Below is a small trained network, with its code and all its weights. Each question gives an input and a class and asks what happens when units are switched off, that is, made to give their printed mean instead of their output.

import numpy as np


def w(rows, s, z=0):
    codes = np.array(rows[::2]) - 128.0
    scale = np.full(codes.shape[1], s)
    scale[-1] = z or s
    return codes * scale


def f(y):
    return np.maximum(y, 0)


def log_softmax(a):
    a = a - a.max(-1, keepdims=True)
    return a - np.log(np.exp(a).sum(-1, keepdims=True))


def net(x, mask):
    res = np.array(x, float).reshape(1, 6) / 4 @ E
    y = f(res @ A[0][:, :-1].T + A[0][:, -1])
    res = res + np.where(mask, y, B[0][:, -1]) @ B[0][:, :-1]
    return log_softmax(res[-1] @ U[:, :-1].T + U[:, -1])


A, B = {}, {}
E = w([
[126,126,129],'x0',
[96,8,197],'x1',
[127,128,129],'x2',
[132,129,128],'x3',
[255,115,154],'x4',
[140,61,23],'x5',
],0.0036)
A[0] = w([
[123,153,171,100],'n1',
[198,141,127,125],'n2',
[79,140,102,137],'n3',
[239,109,157,87],'n4',
[145,46,3,64],'n5',
[121,165,188,100],'n6',
[136,163,104,88],'n7',
[183,119,144,98],'n8',
[158,255,85,90],'n9',
[119,157,177,97],'n10',
[158,124,138,109],'n11',
[134,123,126,253],'n12',
[136,165,102,88],'n13',
[117,198,239,91],'n14',
[112,47,187,74],'n15',
[112,80,165,78],'n16',
[117,46,185,75],'n17',
[139,170,97,84],'n18',
[201,113,145,95],'n19',
[8,147,101,73],'n20',
[150,182,87,83],'n21',
],0.0098,0.0052)
B[0] = w([
[153,137,104,140],'n1',
[84,159,138,162],'n2',
[96,157,138,156],'n3',
[49,176,100,170],'n4',
[223,163,51,168],'n5',
[167,143,96,150],'n6',
[120,92,120,133],'n7',
[89,149,116,145],'n8',
[110,19,127,172],'n9',
[159,140,102,142],'n10',
[109,140,123,136],'n11',
[165,153,255,253],'n12',
[119,90,117,134],'n13',
[205,158,71,175],'n14',
[108,44,100,158],'n15',
[112,75,110,141],'n16',
[112,43,103,158],'n17',
[117,83,117,135],'n18',
[76,155,109,153],'n19',
[45,182,96,160],'n20',
[116,68,115,142],'n21',
],0.045,0.0052)
U = w([
[109,2,88,64],'0',
[146,150,168,254],'1',
[239,187,18,69],'2',
[140,155,176,188],'3',
[24,206,90,33],'4',
[148,136,178,126],'5',
],0.0064,0.0045)

Each question gives the input, the list of numbers given to net, and the class t.
The units are the neurons (one row each of A and B). Each row of codes is followed by its name. A weight is (code - 128) times the scale printed after its matrix; where a second scale follows, it is the last column's (A, B and U).
mask holds one flag per neuron, in row order. A switched-off neuron (its flag False) gives its mean, the last column of its row in B, instead of its output. The means were averaged over made-up inputs and are rounded, as every weight is.
A unit's drop is (log p(t) with every unit on - log p(t) with that unit switched off) / (log p(t) with every unit on - log p(t) with every unit switched off).
The circuit of an input: a set's keep is (log p(t) with only the set's units on - log p(t) with every unit switched off) / (log p(t) with every unit on - log p(t) with every unit switched off). Starting from the 12 units with the biggest drops (on a tie, the unit counted first), units are removed one at a time, each time the one whose removal leaves the highest keep (on an exact tie, the one counted first), for as long as the keep stays at least 0.8.
units of the circuit, in order: the units of the circuit, biggest drop first
k most important neurons: the k neurons with the biggest drops, biggest first
drop of u: that unit's drop, to one decimal
input [0,6,-3,-1,0,-6], class 0: units of the circuit, in order => n15, n17
input [-2,-7,6,4,4,5], class 0: units of the circuit, in order => n9
input [3,-5,0,2,4,-7], class 2: 2 most important neurons => n14, n6
input [6,1,-2,-6,8,4], class 4: units of the circuit, in order => n4, n19
input [1,-7,-6,0,-3,-8], class 2: 2 most important neurons => n14, n6
input [-5,6,-4,-6,2,-7], class 2: 2 most important neurons => n14, n9
input [5,0,-5,-4,7,0], class 4: units of the circuit, in order => n4, n19
input [5,-7,-4,7,-6,6], class 0: 2 most important neurons => n9, n21
input [6,3,-6,-1,0,-6], class 2: units of the circuit, in order => n14, n6
input [-6,-6,5,-4,-4,6], class 0: 4 most important neurons => n9, n21, n14, n18
input [2,-4,-3,-2,6,-5], class 4: 2 most important neurons => n4, n2
input [-3,-6,1,6,7,5], class 4: 3 most important neurons => n4, n2, n19
input [-4,-1,1,2,-6,-1], class 4: 2 most important neurons => n20, n3
input [6,3,1,4,-6,1], class 4: units of the circuit, in order => n20
input [3,-4,2,2,0,-6], class 2: drop of n10 => 0.1
input [8,-8,-2,-7,7,2], class 0: drop of n9 => 1.0
input [-2,-3,4,0,-6,2], class 4: drop of n14 => 0.1
